Below are the code and all the weights of a small trained network. Each question names an input and a class and asks about switching units off, where a switched-off unit gives its printed mean instead of its output.

import numpy as np


def w(rows, s, z=0):
    codes = np.array(rows[::2]) - 128.0
    scale = np.full(codes.shape[1], s)
    scale[-1] = z or s
    return codes * scale


def norm(h):
    return h / np.sqrt((h * h).mean(-1, keepdims=True) + 1e-5)


def f(y):
    return np.maximum(y, 0)


def log_softmax(a):
    a = a - a.max(-1, keepdims=True)
    return a - np.log(np.exp(a).sum(-1, keepdims=True))


def net(x, mask):
    res = np.array(x, float).reshape(1, 3) / 4 @ E
    u = 0
    for l in range(3):
        y = f(norm(res) @ A[l][:, :-1].T + A[l][:, -1])
        res = res + np.where(mask[u : u + 7], y, B[l][:, -1]) @ B[l][:, :-1]
        u += 7
    return log_softmax(norm(res)[-1] @ U[:, :-1].T + U[:, -1])


A, B = {}, {}
E = w([
[7,160,220,22,17,115,113],'x0',
[85,212,245,143,62,135,23],'x1',
[58,186,103,152,47,84,129],'x2',
],0.0016)
A[0] = w([
[91,54,75,63,148,119,174,15],'L0N0',
[51,140,198,107,122,117,143,41],'L0N1',
[149,156,186,150,109,163,80,65],'L0N2',
[165,28,68,119,252,121,160,85],'L0N3',
[170,135,81,154,122,123,162,179],'L0N4',
[71,113,193,99,93,164,120,33],'L0N5',
[152,84,123,128,120,171,156,2],'L0N6',
],0.0036,0.0019)
B[0] = w([
[77,36,111,194,196,58,58,175],'L0N0',
[133,174,199,109,36,71,146,187],'L0N1',
[182,86,114,173,179,155,211,173],'L0N2',
[234,179,214,141,133,252,128,254],'L0N3',
[68,93,107,76,146,72,134,188],'L0N4',
[118,209,105,73,14,34,139,187],'L0N5',
[99,173,115,139,126,215,168,137],'L0N6',
],0.0031,0.0037)
A[1] = w([
[92,144,165,85,63,139,133,32],'L1N0',
[112,46,146,77,159,124,130,196],'L1N1',
[238,143,180,151,172,216,115,171],'L1N2',
[103,147,162,85,32,121,161,141],'L1N3',
[222,125,112,107,161,195,132,8],'L1N4',
[177,105,186,65,140,177,125,95],'L1N5',
[220,152,94,113,159,253,119,11],'L1N6',
],0.004,0.0018)
B[1] = w([
[135,140,173,77,76,69,34,181],'L1N0',
[59,203,75,198,186,113,163,165],'L1N1',
[226,51,130,165,192,219,255,254],'L1N2',
[166,153,197,54,103,102,79,216],'L1N3',
[156,100,246,143,110,111,94,194],'L1N4',
[141,211,74,147,153,150,146,177],'L1N5',
[167,100,229,186,56,149,180,209],'L1N6',
],0.0034,0.005)
A[2] = w([
[84,49,88,121,211,194,149,7],'L2N0',
[128,123,104,157,123,127,29,161],'L2N1',
[147,46,93,95,148,105,227,192],'L2N2',
[121,151,146,88,173,189,84,26],'L2N3',
[109,147,118,169,90,159,44,106],'L2N4',
[103,153,176,28,62,108,48,84],'L2N5',
[254,123,51,116,143,190,243,92],'L2N6',
],0.0034,0.0015)
B[2] = w([
[126,121,105,102,30,52,91,152],'L2N0',
[95,70,117,95,137,100,182,142],'L2N1',
[146,85,127,188,176,145,149,194],'L2N2',
[157,109,120,75,194,154,143,129],'L2N3',
[112,50,107,86,175,146,154,146],'L2N4',
[79,196,195,114,39,76,52,241],'L2N5',
[209,91,254,131,53,229,115,252],'L2N6',
],0.0041,0.0042)
U = w([
[92,231,12,21,247,219,55,3],'0',
[33,233,246,6,13,3,22,234],'1',
[12,37,19,212,230,10,219,145],'2',
[245,21,230,238,210,230,246,250],'3',
],0.0056,0.0048)

Each question gives the input, the list of numbers given to net, and the class t.
The units are the neurons (one row each of A and B). Each row of codes is followed by its name. A weight is (code - 128) times the scale printed after its matrix; where a second scale follows, it is the last column's (A, B and U).
mask holds one flag per neuron, layer by layer. A switched-off neuron (its flag False) gives its mean, the last column of its row in B, instead of its output. The means were averaged over made-up inputs and are rounded, as every weight is.
A unit's drop is (log p(t) with every unit on - log p(t) with that unit switched off) / (log p(t) with every unit on - log p(t) with every unit switched off).
The circuit of an input: a set's keep is (log p(t) with only the set's units on - log p(t) with every unit switched off) / (log p(t) with every unit on - log p(t) with every unit switched off). Starting from the 12 units with the biggest drops (on a tie, the unit counted first), units are removed one at a time, each time the one whose removal leaves the highest keep (on an exact tie, the one counted first), for as long as the keep stays at least 0.8.
units of the circuit, in order: the units of the circuit, biggest drop first
k most important neurons: the k neurons with the biggest drops, biggest first
top k neurons in layer l: the k neurons of layer l with the biggest drops, biggest first
drop of u: that unit's drop, to one decimal
input [-1,0,5], class 1: top neuron in layer 1 => [L1N2]
input [-5,2,7], class 2: top 2 neurons in layer 1 => [L1N2; L1N3]
input [2,-8,5], class 2: 2 most important neurons => [L0N0; L1N2]
input [1,5,-5], class 1: units of the circuit, in order => [L0N3; L1N2]
input [8,-7,-4], class 2: 3 most important neurons => [L0N0; L1N1; L2N6]
input [-2,-4,8], class 2: top 3 neurons in layer 0 => [L0N3; L0N4; L0N2]
input [2,0,-4], class 1: 2 most important neurons => [L0N3; L0N5]
input [3,1,-7], class 1: 3 most important neurons => [L0N3; L0N5; L1N2]
input [-4,4,8], class 2: top 2 neurons in layer 1 => [L1N2; L1N3]
input [4,-4,1], class 1: 2 most important neurons => [L1N2; L0N2]
input [-4,0,5], class 2: top 3 neurons in layer 1 => [L1N2; L1N6; L1N5]
input [3,-8,7], class 2: drop of L1N2 => 0.2
